Below is a small trained network, with its code and all its weights. Each question gives an input and a class and asks what happens when units are switched off, that is, made to give their printed mean instead of their output.

import numpy as np


def w(rows, s, z=0):
    codes = np.array(rows[::2]) - 128.0
    scale = np.full(codes.shape[1], s)
    scale[-1] = z or s
    return codes * scale


def norm(h):
    return h / np.sqrt((h * h).mean(-1, keepdims=True) + 1e-5)


def f(y):
    return np.maximum(y, 0)


def log_softmax(a):
    a = a - a.max(-1, keepdims=True)
    return a - np.log(np.exp(a).sum(-1, keepdims=True))


def net(x, mask):
    res = np.array(x, float).reshape(1, 7) / 4 @ E
    u = 0
    for l in range(4):
        y = f(norm(res) @ A[l][:, :-1].T + A[l][:, -1])
        res = res + np.where(mask[u : u + 6], y, B[l][:, -1]) @ B[l][:, :-1]
        u += 6
    return log_softmax(norm(res)[-1] @ U[:, :-1].T + U[:, -1])


A, B = {}, {}
E = w([
[51,129,148,102,110,145],'x0',
[161,182,167,1,155,89],'x1',
[94,170,170,111,52,212],'x2',
[129,200,51,170,73,81],'x3',
[188,59,194,94,96,96],'x4',
[98,97,143,167,118,49],'x5',
[76,119,138,100,168,166],'x6',
],0.0078)
A[0] = w([
[142,142,109,126,146,8,1],'0.n0',
[125,107,157,141,141,213,120],'0.n1',
[116,147,115,99,75,153,144],'0.n2',
[113,63,147,134,171,142,126],'0.n3',
[94,180,118,121,98,111,92],'0.n4',
[187,183,118,48,177,171,60],'0.n5',
],0.011,0.0051)
B[0] = w([
[80,138,174,180,189,8,212],'0.n0',
[103,141,110,102,125,58,246],'0.n1',
[120,152,172,131,104,109,222],'0.n2',
[113,80,109,111,132,138,224],'0.n3',
[129,100,184,161,124,135,192],'0.n4',
[151,195,128,63,140,120,254],'0.n5',
],0.011,0.0043)
A[1] = w([
[219,165,18,254,123,123,1],'1.n0',
[144,98,184,155,82,83,207],'1.n1',
[157,91,156,87,170,8,90],'1.n2',
[107,87,109,215,112,76,104],'1.n3',
[151,126,101,208,117,160,70],'1.n4',
[149,137,119,110,194,130,2],'1.n5',
],0.0064,0.0024)
B[1] = w([
[184,161,1,144,57,109,189],'1.n0',
[137,100,72,137,68,149,224],'1.n1',
[130,96,169,170,88,105,253],'1.n2',
[160,169,112,104,161,140,220],'1.n3',
[138,170,105,73,119,198,161],'1.n4',
[77,128,136,158,105,142,144],'1.n5',
],0.0092,0.0044)
A[2] = w([
[201,77,182,126,90,124,112],'2.n0',
[104,47,100,159,184,189,101],'2.n1',
[53,73,87,129,254,169,1],'2.n2',
[125,29,166,52,167,123,104],'2.n3',
[212,79,178,92,90,119,85],'2.n4',
[109,140,96,67,78,149,96],'2.n5',
],0.0076,0.0047)
B[2] = w([
[166,80,188,181,171,164,215],'2.n0',
[58,176,42,3,172,128,199],'2.n1',
[7,92,41,96,141,87,187],'2.n2',
[122,101,11,128,161,181,251],'2.n3',
[213,66,171,106,122,208,214],'2.n4',
[138,165,134,173,116,117,209],'2.n5',
],0.0072,0.0031)
A[3] = w([
[153,59,155,116,154,142,2],'3.n0',
[86,53,109,220,104,134,170],'3.n1',
[1,156,169,155,87,179,34],'3.n2',
[123,140,141,168,166,67,89],'3.n3',
[134,178,136,81,171,169,96],'3.n4',
[119,144,123,184,174,59,91],'3.n5',
],0.0093,0.0046)
B[3] = w([
[199,62,102,133,167,205,155],'3.n0',
[136,187,151,73,176,120,254],'3.n1',
[58,127,173,254,117,176,214],'3.n2',
[138,101,167,188,200,89,190],'3.n3',
[126,188,169,119,166,79,197],'3.n4',
[181,57,147,163,117,44,208],'3.n5',
],0.0093,0.0044)
U = w([
[152,87,130,176,163,8,196],'0',
[183,7,136,72,164,192,126],'1',
[26,77,67,93,186,143,117],'2',
[195,103,180,134,28,157,2],'3',
[170,162,25,169,86,145,124],'4',
[151,213,183,30,177,129,163],'5',
[38,154,178,197,88,189,145],'6',
],0.018,0.0043)

Each question gives the input, the list of numbers given to net, and the class t.
The units are the neurons (one row each of A and B). Each row of codes is followed by its name. A weight is (code - 128) times the scale printed after its matrix; where a second scale follows, it is the last column's (A, B and U).
mask holds one flag per neuron, layer by layer. A switched-off neuron (its flag False) gives its mean, the last column of its row in B, instead of its output. The means were averaged over made-up inputs and are rounded, as every weight is.
A unit's drop is (log p(t) with every unit on - log p(t) with that unit switched off) / (log p(t) with every unit on - log p(t) with every unit switched off).
The circuit of an input: a set's keep is (log p(t) with only the set's units on - log p(t) with every unit switched off) / (log p(t) with every unit on - log p(t) with every unit switched off). Starting from the 12 units with the biggest drops (on a tie, the unit counted first), units are removed one at a time, each time the one whose removal leaves the highest keep (on an exact tie, the one counted first), for as long as the keep stays at least 0.8.
circuit, biggest first: the units of the circuit, biggest drop first
k most important neurons: the k neurons with the biggest drops, biggest first
top k neurons in layer l: the k neurons of layer l with the biggest drops, biggest first
drop when u is switched off: that unit's drop, to one decimal
input [-7,-8,-6,-1,-1,-4,1], class 4: circuit, biggest first	(1.n0)
input [6,0,0,3,1,-3,-6], class 6: circuit, biggest first	(0.n2 1.n0 0.n5)
input [-4,-5,-1,3,0,6,7], class 4: 3 most important neurons	(1.n0 0.n0 0.n1)
input [3,-5,-3,1,-7,5,-6], class 4: circuit, biggest first	(1.n0 0.n1)
input [2,8,-7,0,2,1,5], class 0: circuit, biggest first	(0.n0 1.n2)
input [-2,0,-5,-7,-7,-6,-5], class 5: 2 most important neurons	(0.n5 0.n0)
input [-3,-5,4,-2,2,-6,5], class 2: 3 most important neurons	(0.n3 0.n5 1.n0)
input [-5,-4,-7,8,8,-8,-1], class 4: 3 most important neurons	(1.n0 0.n1 1.n4)
input [-8,4,8,-7,5,0,-1], class 1: top 2 neurons in layer 3	(3.n0 3.n1)
input [7,4,-2,6,-7,7,8], class 6: circuit, biggest first	(3.n2 0.n4)
input [-8,-4,7,-6,-6,3,6], class 2: top 2 neurons in layer 2	(2.n2 2.n1)
input [-4,-1,6,2,5,5,8], class 3: top 4 neurons in layer 2	(2.n4 2.n2 2.n1 2.n0)
input [4,8,-3,-8,8,7,-8], class 1: top 2 neurons in layer 2	(2.n4 2.n3)
input [-7,-8,2,-8,-4,-5,-5], class 4: circuit, biggest first	(1.n0)
input [-3,7,-3,-8,-7,5,4], class 2: top 2 neurons in layer 0	(0.n3 0.n2)
input [3,-8,-4,-1,-1,-3,-4], class 4: drop when 1.n0 is switched off	0.6
input [-3,-7,-2,2,-4,5,-7], class 4: drop when 1.n0 is switched off	0.7
input [4,-2,-3,-5,-6,6,-5], class 2: drop when 0.n1 is switched off	0.3
